Read these off the row that follows.
1) What is the 4th entry?
2) What is the entry just right of -8.32?
3) What is the second entry from the left?
4) What is the first entry?
5) What is the fourth-last entry?
6) What is the 3rd entry from the left?
7) What is the 1st entry from the right?
8) What is the entry just right of 8.28?
[-2.99, -8.67, -9.14, -21.47, -10.68, -5.50, 8.28, 14.32, -8.32, -12.91, 4.41, 2.77]
1) -21.47
2) -12.91
3) -8.67
4) -2.99
5) -8.32
6) -9.14
7) 2.77
8) 14.32

Read these off the table that follows.
1) What is the entry just left of 13?
2) What is the entry just left of -8?
((-36, 32, -32, 2, -32, -6, 52, -69, -1, 15, 30), (17, 33, 3, 31, -57, 9, 14, -24, 12, 33, 5), (23, 14, 40, -4, 15, 13, -23, 7, 5, -8, 14))
1) 15
2) 5

Questions about the grid below.
1) What is the entry just right of 171?
2) What is the entry just right of 146?
3) What is the entry just left of the smallest entry?
[[58, 108, 200, 121, 130, 90], [154, 40, 76, 125, 144, 136], [171, 51, 67, 132, 147, 147], [101, 22, 138, 117, 150, 110], [173, 208, 38, 150, 86, 139], [89, 15, 136, 128, 146, 99]]
1) 51
2) 99
3) 89

[[-10 -39 -21 -28 -33  44 -19  71  21  16]
 [-19  37  -1 -23  -4  -9   5  31  18  66]
 [ 18  49 -25 -21 -20 -34 -25 -18  54 -12]
 [ 48 -42  -7 -19  -7  23 -12 -22  14 -13]
 [ -2 -17  40 -15  43  -3  37 -24 -48  28]
 [ 13 -14 -24  53 -29  42 -21 -23  28 -18]
 [  1 -20  35 -17  38  -3  32 -21 -44  20]
 [ 42 -27   5 -34   8  -3  -2 -25   2 -11]]
The bottom-right entry: -11
The maximum: 71
The 3rd smallest entry is -42
The first entry in the row that holds the smallest entry -> -2
What is the first entry on the main diagonal?
A: -10
What is the entry in the top-right corner?
A: 16
What is the third entry from the end, reading row by row?
A: -25
What is the smallest entry in the last column?
A: -18
What is the largest entry in the last column?
A: 66
The largest entry in the first column is 48
The fourth entry from the end, reading row by row is -2
The entry just left of 53: -24
What is the entry just right of -1?
A: -23
The entry in the bottom-left corner is 42
What is the entry directly below 53?
A: -17
What is the entry directly above -42?
A: 49
The entry just right of 40 is -15
What is the entry just left of -9?
A: -4
What is the second entry, reading row by row?
A: -39
What is the second entry from the end, reading row by row?
A: 2
What is the third entry, reading row by row?
A: -21
What is the entry just right of -27?
A: 5
The fifth entry from the end, reading row by row is -3
What is the 3rd entry on the diagonal from the top-right corner?
A: -18
What is the 2nd entry on the main diagonal?
A: 37
The smallest entry in the last row -> -34
The entry directly above the smallest entry: 14
What is the entry just right of the largest entry?
A: 21
The entry directly below -1 is -25

array([131, 194, 117,  11,  50,  30])
Give the entry just right of 194.
Answer: 117
Give the entry just right of 131.
Answer: 194

28,-8,-16,32,-9,-6,-27,-37,-32,-12,-6,-21,-25,15,6,17
44,13,34,-2,-21,6,10,-13,13,-1,8,44,4,-33,-3,10
22,5,-71,5,4,-34,72,1,-31,-10,-29,7,19,-10,16,-29
40,21,30,-9,-34,-6,6,-6,21,5,9,38,14,-28,-7,11
24,4,-16,40,-15,-13,-37,-40,-27,-10,-8,-16,-23,15,3,13
Give the first entry of the smallest entry's row.
Answer: 22
Give the 3rd entry on the diagonal from the top-right corner.
Answer: -10
Give the 1st entry, reading row by row.
Answer: 28
Give the entry directly above -71.
Answer: 34
The largest entry in the first column is 44
The 2nd entry on the main diagonal is 13
The bottom-left entry is 24
The bottom-right entry: 13
Give the third entry on the main diagonal.
Answer: -71
The entry in the top-right corner: 17
The entry just left of 30 is 21
Give the fifth entry, reading row by row.
Answer: -9
Give the largest entry in the last row.
Answer: 40
The 2nd entry on the diagonal from the top-right corner is -3
Give the entry just right of -12.
Answer: -6
Give the 2nd-last entry, reading row by row.
Answer: 3
Give the entry just left of the smallest entry.
Answer: 5
The 3rd entry in reading order: -16
The entry just right of the largest entry is 1
Give the bottom entry of the column that holds the largest entry.
Answer: -37
Give the entry directly below the largest entry.
Answer: 6
Give the entry directly below 8.
Answer: -29
The entry directly below the smallest entry -> 30
Give the top entry of the column that holds the largest entry.
Answer: -27
Give the entry just right of the smallest entry.
Answer: 5
The entry directly above the largest entry: 10
Give the smallest entry in the last column.
Answer: -29
Give the 3rd entry from the end, reading row by row.
Answer: 15
Give the entry just left of the largest entry.
Answer: -34
Give the 2nd entry in reading order.
Answer: -8

a = 7756	7009	5268	7295	2249	5039	6166	7562	9480	8409	6174	6392	5849
Give the 1st entry from the right.
Answer: 5849
Give the second smallest entry.
Answer: 5039
The entry just right of the largest entry -> 8409
The entry just left of 5268 -> 7009
The first entry is 7756
The third entry from the right: 6174

data =
 64   64  131  163  154  126   91  195   77  127   76  151
175  152  222  146  168   91   61  108  202  149  168  222
202  162  137   95   81   99  200  169  133  117  140   91
164  165  180  155   86  101   32  100  205   92  194  153
139  174  225   86  171  130  115   97  246  187  187  213
 62  123  131  153  117  113   68  164   71  131  205  118
115   75  124  133  120   97  111  168  100  142   60  146
 87   68  127  150  141  115  105  184   94  135   54  155
140  108  128  131  150  194  173  143  136  117  155  180
181  223  160  170  119  164  216  186  142   60   99   90
196   76  118  105   85   46  108  139   49  152  142   89
Rows and columns are numbered from 1.
Report the entry in row 1 and column 2.
Answer: 64
Report the bottom-right entry.
Answer: 89
The entry at row 1, column 3 is 131
The top-right entry -> 151
Report the entry directly above 137.
Answer: 222
The entry directly below the smallest entry -> 115
The entry directly below 101 is 130
The bottom-left entry -> 196
The entry in row 3 and column 1: 202
Report the entry at row 1, column 1.
Answer: 64
The entry directly above 111 -> 68
The entry at row 2, column 1 -> 175
The entry directly above 181: 140
The entry just right of the largest entry -> 187
The entry directly below 61 is 200
Report the entry at row 2, column 2.
Answer: 152
The entry just left of the largest entry is 97
The entry directly below the largest entry -> 71
The entry directly below 200: 32
The entry directly above the largest entry -> 205
Report the bottom entry of the column that holds the smallest entry.
Answer: 108
The entry just right of the smallest entry: 100
The entry just left of the smallest entry -> 101

[-31 -41  10  69  28  11  10  44 -38  26  -7 -18 -69  13  16]
The third entry from the right? -69
The entry just left of the smallest entry: -18
The entry just left of -41 -> -31
The fifth entry from the end? -7
The entry just right of -69? 13

(0.13, -0.92, -5.86, 10.47, 9.34, 14.22, -11.69, 6.93)
Which number is the entry just left of 10.47? -5.86
The second entry from the end: -11.69
The 5th entry is 9.34
The entry just left of 9.34 is 10.47
The 3rd entry from the right: 14.22
Which number is the last entry? 6.93
Which number is the first entry from the left? 0.13

Read these off the grid that follows. Rows and columns are numbered from 1.
1) Read off the bottom-left entry.
2) Read off the entry at row 1, column 2.
3) Read off the entry in row 3 and column 2.
4) Read off the entry at row 1, column 3.
5) Read off the entry at row 2, column 1.
6) Read off the entry in row 1 and column 1.
7) Read off the entry directly above the smallest entry.
8) Read off the top-right entry.
[[  8   3   6  23  23  15  41  11  -5  22  15  -9  41  15  21]
 [ 27  13  16  28  14  26  20  19  15   8  26  23  25  15  24]
 [ 26  45   8  37  18  14  29  17  13   5  14  13  44  21  40]
 [ 14 -26  24   6  17  30  16  18  12  27  30  20   1  10  -1]
 [ 15   6  15  22  17  23  23  18  12  15  23  16  23  15  19]
 [ 25 -29  26  11  11  39   9  21  16  17  39  33  -1   9   2]
 [ 20 -28  22  25   5  45  10  21  14   3  45  39   9   5  12]
 [ 42 -13  23  24   7  40   7  22  21   4  40  41   7   9  14]
 [ 28  -7  27   1  22  21  14  19  20  35  21  18  -1  17   0]
 [  7  -1  29  15  11  34   1  25  30  14  34  44  -4  14   9]]
1) 7
2) 3
3) 45
4) 6
5) 27
6) 8
7) 6
8) 21
